Here is a tiny trained network, its code and every weight. The questions are about switching its units off for an input and a class, where a switched-off unit gives its printed mean instead of its output.

import numpy as np


def w(rows, s, z=0):
    codes = np.array(rows[::2]) - 128.0
    scale = np.full(codes.shape[1], s)
    scale[-1] = z or s
    return codes * scale


def f(y):
    return np.maximum(y, 0)


def log_softmax(a):
    a = a - a.max(-1, keepdims=True)
    return a - np.log(np.exp(a).sum(-1, keepdims=True))


def net(x, mask):
    res = np.array(x, float).reshape(1, 7) / 4 @ E
    y = f(res @ A[0][:, :-1].T + A[0][:, -1])
    res = res + np.where(mask, y, B[0][:, -1]) @ B[0][:, :-1]
    return log_softmax(res[-1] @ U[:, :-1].T + U[:, -1])


A, B = {}, {}
E = w([
[125,127,130,127,127,132,128,126],'x0',
[167,82,203,36,132,134,213,165],'x1',
[124,64,153,85,70,50,66,39],'x2',
[198,225,146,64,110,196,85,43],'x3',
[203,102,161,162,86,128,51,254],'x4',
[188,36,105,141,210,175,91,70],'x5',
[127,127,130,128,129,129,127,128],'x6',
],0.0091)
A[0] = w([
[238,122,181,158,64,172,56,214,122],'n1',
[193,59,196,37,140,132,225,177,119],'n2',
[46,242,140,119,24,73,141,167,135],'n3',
[194,117,189,156,118,122,85,191,65],'n4',
[103,146,59,203,110,142,67,84,128],'n5',
[182,94,111,97,191,199,71,94,120],'n6',
[149,66,111,164,100,95,113,203,115],'n7',
[144,39,119,158,194,189,122,114,117],'n8',
[168,87,114,132,202,174,89,137,87],'n9',
[133,46,164,109,45,41,62,62,104],'n10',
[83,177,92,51,164,174,220,19,76],'n11',
[180,43,110,166,228,168,83,88,145],'n12',
[170,108,192,39,161,149,216,153,110],'n13',
[169,227,125,123,177,209,142,145,137],'n14',
[113,61,176,83,48,26,68,72,87],'n15',
[60,213,149,106,36,68,164,187,99],'n16',
[109,164,25,203,114,145,40,140,83],'n17',
[103,56,128,204,142,42,144,227,88],'n18',
[252,254,163,36,116,247,44,40,29],'n19',
[118,159,113,216,177,231,206,190,154],'n20',
[123,50,161,198,103,101,96,220,121],'n21',
[142,118,184,66,129,106,197,180,67],'n22',
[127,156,104,169,199,218,173,231,111],'n23',
[196,102,116,109,82,150,71,189,81],'n24',
[212,163,165,112,82,182,41,165,83],'n25',
[145,4,98,184,215,115,130,130,108],'n26',
[35,62,112,158,197,79,191,117,71],'n27',
[196,64,213,31,164,125,188,160,118],'n28',
[194,41,78,130,207,172,112,74,140],'n29',
[136,100,78,102,158,116,102,102,3],'n30',
[88,190,26,240,157,103,23,119,86],'n31',
[124,178,98,194,185,191,211,191,67],'n32',
[38,83,95,149,164,95,213,94,91],'n33',
],0.0075,0.0051)
B[0] = w([
[138,178,107,114,213,168,188,38,221],'n1',
[75,72,189,222,115,182,62,86,220],'n2',
[211,210,211,174,65,153,214,178,226],'n3',
[123,148,109,99,186,155,178,89,177],'n4',
[91,90,171,175,157,158,113,76,198],'n5',
[195,194,158,132,72,140,174,200,191],'n6',
[94,146,87,65,193,149,129,110,201],'n7',
[173,173,182,121,86,128,189,174,189],'n8',
[155,170,174,123,96,120,183,157,172],'n9',
[170,73,111,71,82,31,119,60,213],'n10',
[114,175,58,113,245,190,189,44,215],'n11',
[191,178,180,149,70,138,192,156,213],'n12',
[90,79,202,225,148,168,89,88,199],'n13',
[149,67,83,87,74,50,95,101,204],'n14',
[202,62,68,104,73,36,148,66,208],'n15',
[201,213,192,140,60,154,213,212,210],'n16',
[79,78,191,212,127,167,82,88,205],'n17',
[72,136,87,71,121,162,89,196,236],'n18',
[22,149,88,23,57,170,1,227,253],'n19',
[177,73,98,81,79,56,132,77,229],'n20',
[82,168,62,72,194,161,138,128,227],'n21',
[111,100,167,200,121,151,88,135,176],'n22',
[168,49,90,91,75,31,121,79,219],'n23',
[128,142,84,124,180,158,177,79,175],'n24',
[98,155,49,74,215,183,151,96,189],'n25',
[128,188,148,89,67,152,117,221,212],'n26',
[82,151,66,71,159,169,96,181,201],'n27',
[74,84,147,223,101,177,76,94,213],'n28',
[205,173,174,145,72,146,211,149,210],'n29',
[142,146,138,115,136,115,161,160,138],'n30',
[67,64,225,241,124,197,69,71,230],'n31',
[162,50,100,85,71,37,120,65,203],'n32',
[78,172,53,59,204,184,110,148,195],'n33',
],0.0082,0.011)
U = w([
[202,186,202,157,51,142,205,197,74],'0',
[86,35,202,251,132,168,54,78,80],'1',
[191,24,85,70,64,19,115,52,83],'2',
[58,144,79,43,109,167,55,215,167],'3',
[121,170,63,100,254,182,196,52,3],'4',
],0.013,0.0046)

Each question gives the input, the list of numbers given to net, and the class t.
The units are the neurons (one row each of A and B). Each row of codes is followed by its name. A weight is (code - 128) times the scale printed after its matrix; where a second scale follows, it is the last column's (A, B and U).
mask holds one flag per neuron, in row order. A switched-off neuron (its flag False) gives its mean, the last column of its row in B, instead of its output. The means were averaged over made-up inputs and are rounded, as every weight is.
A unit's drop is (log p(t) with every unit on - log p(t) with that unit switched off) / (log p(t) with every unit on - log p(t) with every unit switched off).
The circuit of an input: a set's keep is (log p(t) with only the set's units on - log p(t) with every unit switched off) / (log p(t) with every unit on - log p(t) with every unit switched off). Starting from the 12 units with the biggest drops (on a tie, the unit counted first), units are removed one at a time, each time the one whose removal leaves the highest keep (on an exact tie, the one counted first), for as long as the keep stays at least 0.8.
units of the circuit, in order: the units of the circuit, biggest drop first
top k neurons: the k neurons with the biggest drops, biggest first
drop when u is switched off: that unit's drop, to one decimal
input [7,-7,-4,0,8,-5,1], class 4: top 2 neurons => [n1 n25]
input [4,7,7,3,-6,6,1], class 1: top neuron => [n28]
input [0,2,-2,-7,8,-4,2], class 4: top 3 neurons => [n1 n19 n4]
input [6,1,-7,-2,-7,-6,-6], class 2: top 3 neurons => [n32 n20 n23]
input [-1,4,-7,1,7,4,1], class 2: top 3 neurons => [n23 n20 n32]
input [-4,5,4,0,3,-4,5], class 1: top 2 neurons => [n2 n28]
input [6,2,-4,-5,6,-2,3], class 4: top 2 neurons => [n19 n1]
input [0,7,1,8,-3,-3,-6], class 3: top 3 neurons => [n19 n31 n17]
input [-1,5,-8,-5,3,-7,-8], class 2: top 3 neurons => [n23 n32 n20]
input [-7,-8,-1,0,-4,-8,-7], class 0: top 3 neurons => [n3 n16 n2]
input [-3,-6,1,-2,8,-7,0], class 4: top 2 neurons => [n1 n21]
input [1,-6,-7,-5,5,0,-7], class 2: top 3 neurons => [n23 n20 n32]
input [7,4,-1,-7,3,7,-7], class 0: top 3 neurons => [n12 n19 n29]
input [2,3,-4,-3,1,1,-8], class 2: units of the circuit, in order => [n23]
input [-4,0,-2,7,3,-2,4], class 3: drop when n19 is switched off => 4.2
input [4,3,-5,7,3,-4,-4], class 3: drop when n19 is switched off => 2.4
input [-4,5,4,6,-4,-5,8], class 3: drop when n11 is switched off => 0.6
